Below are the code and all the weights of a small trained network. Each question names an input and a class and asks about switching units off, where a switched-off unit gives its printed mean instead of its output.

import numpy as np


def w(rows, s, z=0):
    codes = np.array(rows[::2]) - 128.0
    scale = np.full(codes.shape[1], s)
    scale[-1] = z or s
    return codes * scale


def f(y):
    return np.maximum(y, 0)


def log_softmax(a):
    a = a - a.max(-1, keepdims=True)
    return a - np.log(np.exp(a).sum(-1, keepdims=True))


def net(x, mask):
    res = np.array(x, float).reshape(1, 6) / 4 @ E
    y = f(res @ A[0][:, :-1].T + A[0][:, -1])
    res = res + np.where(mask, y, B[0][:, -1]) @ B[0][:, :-1]
    return log_softmax(res[-1] @ U[:, :-1].T + U[:, -1])


A, B = {}, {}
E = w([
[123,118,139,134,118,125,111],'x0',
[53,120,154,67,15,117,216],'x1',
[147,102,151,142,101,160,114],'x2',
[126,136,121,123,137,123,135],'x3',
[170,88,116,205,118,2,207],'x4',
[69,204,189,229,166,166,186],'x5',
],0.0094)
A[0] = w([
[88,176,127,96,139,203,59,16],'N1',
[83,150,128,166,136,119,117,116],'N2',
[98,178,142,151,126,116,134,199],'N3',
[151,152,79,172,147,108,96,76],'N4',
[61,99,137,97,67,110,161,88],'N5',
[161,90,120,179,109,82,172,16],'N6',
[115,140,112,74,20,143,201,129],'N7',
[80,200,150,61,117,186,62,14],'N8',
[136,98,143,200,134,77,153,91],'N9',
[162,108,126,166,86,60,174,27],'N10',
[123,120,141,86,87,145,200,1],'N11',
[80,169,147,135,121,172,108,48],'N12',
[193,144,91,148,175,114,58,118],'N13',
[176,154,153,149,131,70,118,16],'N14',
[184,162,80,178,148,155,92,2],'N15',
[107,173,144,86,101,113,139,153],'N16',
[161,70,88,88,90,119,106,196],'N17',
[86,174,160,221,153,157,132,152],'N18',
[122,186,194,165,122,154,190,165],'N19',
[82,146,129,119,73,144,186,78],'N20',
[167,79,2,79,76,126,120,149],'N21',
[109,148,158,96,94,110,149,13],'N22',
[62,168,133,227,104,169,163,154],'N23',
[140,119,122,204,105,79,174,2],'N24',
[182,77,125,22,127,74,98,170],'N25',
[140,108,105,71,122,136,101,89],'N26',
],0.011,0.0014)
B[0] = w([
[201,161,193,70,124,86,165,231],'N1',
[109,136,108,170,115,145,122,165],'N2',
[118,114,90,151,100,130,103,177],'N3',
[161,90,143,122,176,142,85,187],'N4',
[172,14,192,240,253,168,19,224],'N5',
[199,190,208,80,89,68,131,219],'N6',
[118,51,151,138,209,137,78,254],'N7',
[211,164,231,54,100,63,189,239],'N8',
[159,144,135,41,108,77,143,220],'N9',
[200,192,185,63,135,74,164,230],'N10',
[133,79,157,132,179,159,101,199],'N11',
[139,158,135,88,76,70,171,187],'N12',
[123,39,135,179,207,176,34,233],'N13',
[155,158,147,63,166,125,119,178],'N14',
[171,82,156,158,190,174,95,199],'N15',
[158,91,144,136,150,112,111,178],'N16',
[77,157,89,149,89,109,163,219],'N17',
[67,164,33,211,107,129,116,232],'N18',
[66,132,95,171,66,167,164,223],'N19',
[164,92,121,149,137,162,84,211],'N20',
[39,158,14,166,52,134,151,244],'N21',
[163,97,178,139,184,176,96,175],'N22',
[52,179,43,174,71,99,118,236],'N23',
[142,141,160,85,122,110,193,224],'N24',
[22,181,50,171,65,99,138,249],'N25',
[118,190,82,112,96,138,144,188],'N26',
],0.0069,0.0099)
U = w([
[37,173,51,186,9,112,127,219],'0',
[145,56,136,183,189,131,59,106],'1',
[192,198,172,40,40,81,170,10],'2',
],0.012,0.0011)

Each question gives the input, the list of numbers given to net, and the class t.
The units are the neurons (one row each of A and B). Each row of codes is followed by its name. A weight is (code - 128) times the scale printed after its matrix; where a second scale follows, it is the last column's (A, B and U).
mask holds one flag per neuron, in row order. A switched-off neuron (its flag False) gives its mean, the last column of its row in B, instead of its output. The means were averaged over made-up inputs and are rounded, as every weight is.
A unit's drop is (log p(t) with every unit on - log p(t) with that unit switched off) / (log p(t) with every unit on - log p(t) with every unit switched off).
The circuit of an input: a set's keep is (log p(t) with only the set's units on - log p(t) with every unit switched off) / (log p(t) with every unit on - log p(t) with every unit switched off). Starting from the 12 units with the biggest drops (on a tie, the unit counted first), units are removed one at a time, each time the one whose removal leaves the highest keep (on an exact tie, the one counted first), for as long as the keep stays at least 0.8.
units of the circuit, in order: the units of the circuit, biggest drop first
top k neurons: the k neurons with the biggest drops, biggest first
drop when u is switched off: that unit's drop, to one decimal
input [-1,-5,2,5,-2,-6], class 0: units of the circuit, in order : [N25]
input [1,-8,-8,-6,-2,-8], class 0: top 3 neurons : [N25 N21 N5]
input [2,-2,8,2,-1,-2], class 0: units of the circuit, in order : [N5 N8]
input [2,1,-6,5,1,0], class 1: top 4 neurons : [N8 N21 N25 N23]
input [-2,8,4,5,-6,-8], class 0: top 3 neurons : [N21 N25 N17]
input [-3,-2,0,-8,-8,-6], class 2: top 2 neurons : [N8 N1]
input [3,8,8,1,-6,-7], class 1: top 3 neurons : [N5 N7 N11]
input [0,6,0,1,-6,0], class 1: top 2 neurons : [N5 N7]
input [-3,5,-7,2,-1,-5], class 0: top 3 neurons : [N21 N25 N13]
input [4,-4,-1,3,-7,4], class 2: top 2 neurons : [N8 N1]
input [3,8,2,-4,-6,-8], class 0: top 3 neurons : [N21 N25 N17]
input [3,5,-2,5,4,-7], class 0: top 2 neurons : [N21 N25]
input [5,-3,-8,-6,-6,-4], class 2: drop when N5 is switched off : 0.0
input [-5,1,-8,8,-5,3], class 2: units of the circuit, in order : [N8]
input [3,3,-5,-2,2,2], class 1: drop when N17 is switched off : 0.1
input [1,-6,1,6,-2,-7], class 0: drop when N21 is switched off : 0.2
input [-6,4,-8,-6,-4,3], class 1: drop when N21 is switched off : 0.2
